Read these off the matrix that follows. Indices start at 1.
1) The entry at row 1, column 2?
2) The entry in row 1 and column 1?
3) The minimum?
4) The entry just left of the smallest entry?
5) The bottom entry of the column that holds the smallest entry?
6) The entry at row 3, column 1?
7) The entry in row 1 and column 3?
8) The entry at row 2, column 3?
[[ -2.0  20.5  -2.4   0.6  -1.8 -16.0   2.6 -14.2  -7.6]
 [  9.2  -8.0  21.4  10.4   0.0  -4.0  13.6  -1.3   3.0]
 [-19.4  -2.9 -18.6 -20.0   3.2  45.9 -23.9  14.4 -26.5]
 [  7.8  -4.9  10.1  21.8   9.1 -22.0  11.7 -16.1  17.1]
 [ 16.5  10.9  35.2   5.5 -15.0  -2.1  61.0  -0.9   3.4]
 [ 24.1   1.5  35.8  24.7  -7.6 -45.9  27.8 -14.4   7.0]
 [ 25.5   8.7  13.7  -2.1 -23.6 -54.9  15.0   2.8  16.7]
 [ -8.9  -8.4  -4.5  -8.8   9.9  23.2  -0.2  12.2  16.5]]
1) 20.5
2) -2.0
3) -54.9
4) -23.6
5) 23.2
6) -19.4
7) -2.4
8) 21.4

[ 10.2  37.1 -72.7  -7.7 -25.4 -49.4]
The minimum is -72.7
The entry just right of -72.7 -> -7.7

Read these off the table that follows.
1) What is the entry directly above 13.3?
2) What is the top entry of the column that holds the smallest entry?
3) What is the entry just right of -29.0?
4) What is the entry just right of the largest entry?
5) What is the largest entry?
6) What is the entry in the top-left corner?
7) What is the entry in the bottom-right corner?
8) What is the entry directly below -26.8?
-21.0 -31.6 -25.1  14.8   4.9  10.0   2.6 -14.2   8.5  -3.6  -8.0 -18.9  13.5 -21.2 -11.2 -18.0
-11.5 -29.6 -10.1   1.2  25.3   8.0  -0.4  18.0   6.1  18.1 -13.7  17.5  35.6 -10.7   0.8  -8.6
  0.4  15.4 -13.1  -9.5  29.6  -2.5  16.2  -1.8 -26.8  26.4   3.3 -29.0  -5.1  -9.0 -10.2   8.5
 19.7   4.1  -2.1  28.1  -1.3 -14.0 -15.6 -36.0 -23.1  16.3  38.3 -18.0   0.1  13.4   1.6  -4.4
 10.1   8.3   0.1  15.9   9.6 -33.2   0.1 -11.6  -8.6  -1.6  14.8 -39.9 -12.2  10.1   0.8  -6.9
 25.7 -57.7   2.1  40.9   0.6  -9.8  -4.4  31.0  -0.1   4.6  13.3  -1.2  22.3   0.1  25.7  15.5
-15.3 -54.0 -24.4   8.9  14.5   4.9 -13.1 -23.3 -10.8 -13.6  -8.6 -10.5  -4.1   3.7   3.3  14.2
 40.7  21.3 -22.5  -1.7   7.8 -15.0  -3.9   2.5  -8.7  15.9  22.4   0.2  16.7   4.2  11.3   5.2
 -5.1 -33.5 -10.2  25.1  15.6  -3.7 -20.6  12.6  -4.5 -22.0  18.2 -10.6  31.0  11.4  15.2  13.8
1) 14.8
2) -31.6
3) -5.1
4) 0.6
5) 40.9
6) -21.0
7) 13.8
8) -23.1

Read these off the table that follows.
1) The smallest entry in the first row?
2) The entry directly below the largest entry?
3) The 1st entry in reading order?
4) The entry just right of 10.2?
5) The second entry from the end, reading row by row?
6) The entry just right of 7.0?
7) The bottom-right entry?
8) The smallest entry in the first column?
5.7,4.1,-8.0,17.4,-13.0,-18.0,-7.9,0.0,-13.5,0.2,-25.4,1.9,-28.5,-3.0
21.3,5.3,11.5,-8.3,2.3,-21.4,-43.7,3.6,-7.6,7.1,-2.9,-8.0,29.8,-0.7
20.2,-23.4,7.3,-33.1,26.5,-3.4,23.2,-2.8,-30.0,-0.5,-24.2,-20.7,11.6,-5.7
-26.7,12.1,10.6,-12.0,-15.1,35.5,-21.2,-2.8,10.2,-7.3,16.1,22.0,-3.9,-7.1
-38.8,10.4,0.7,-37.8,-3.0,14.8,-13.4,-15.1,-9.9,8.9,19.6,32.0,-19.9,5.3
-20.8,-2.9,6.5,10.5,0.6,25.7,-14.7,0.7,54.0,-14.3,17.2,27.8,-10.8,12.8
7.0,-5.6,12.3,5.6,-56.6,4.4,-22.4,3.7,-30.9,10.6,-24.2,15.0,10.9,12.0
26.3,4.6,-2.3,-5.0,0.5,37.2,8.9,-6.1,-54.7,-10.0,-12.2,8.7,26.4,9.4
1) -28.5
2) -30.9
3) 5.7
4) -7.3
5) 26.4
6) -5.6
7) 9.4
8) -38.8

grid =
[[-0.082 -0.025  0.224  0.043 -0.146  0.092  0.013]
 [ 0.059  0.211 -0.062 -0.035 -0.071 -0.020 -0.173]]
Indices start at 1.
The entry directly above 0.211: -0.025
Give the entry just right of the largest entry.
Answer: 0.043
Give the entry just left of the smallest entry.
Answer: -0.020
The entry in the top-left corner is -0.082
The entry at row 2, column 1: 0.059
Give the entry directly below 0.224.
Answer: -0.062
The entry in row 1 and column 3: 0.224
Give the entry directly above -0.173.
Answer: 0.013
The entry just right of -0.146 is 0.092
The entry in row 2 and column 2: 0.211

X =
[-38.7 -28.3  11.8 -41.8 -25.1 -18.1 -16.3  12.7  30.6 -56.6 -29.0 -14.8
 -23.4]
Which number is the entry just right of -29.0? -14.8
Which number is the entry just left of -25.1? -41.8
Which number is the maximum? 30.6
Which number is the median entry? -23.4
Which number is the entry just right of -18.1? -16.3

Questions about the matrix below.
1) Report the entry just left of the centre entry.
2) Report the maximum.
3) Report the entry just right of 9.
4) Report the entry just right of 32.
5) Report the entry just right of the centre entry.
[[32, 33, 93, 86, 9, 37, 79, 13, 23], [61, 56, 40, 61, 50, 43, 70, 54, 61], [60, 59, 54, 70, 60, 62, 63, 56, 71], [73, 77, 53, 77, 71, 89, 60, 89, 63], [65, 63, 68, 79, 69, 66, 74, 63, 53]]
1) 70
2) 93
3) 37
4) 33
5) 62

Questions about the matrix below. Indices start at 1.
1) Read off the entry in row 1 and column 2.
2) Read off the entry in the bottom-left corner.
3) Read off the entry in row 1 and column 3.
4) Read off the entry in row 2 and column 1.
5) Read off the entry in the top-left corner.
6) Read off the entry directly above -7.2.
7) Read off the entry at row 3, column 1.
 -8.0 -13.7   7.8  -7.8 -11.1  16.9   9.5  26.8
-60.6  12.3  35.5 -21.8 -35.9 -23.9  -8.0   2.3
  4.9  14.6  23.1  24.1  -1.1  30.3  12.3  -0.9
 -3.3   1.4  -7.2  -5.9  13.4  -8.7  -4.9   2.3
1) -13.7
2) -3.3
3) 7.8
4) -60.6
5) -8.0
6) 23.1
7) 4.9
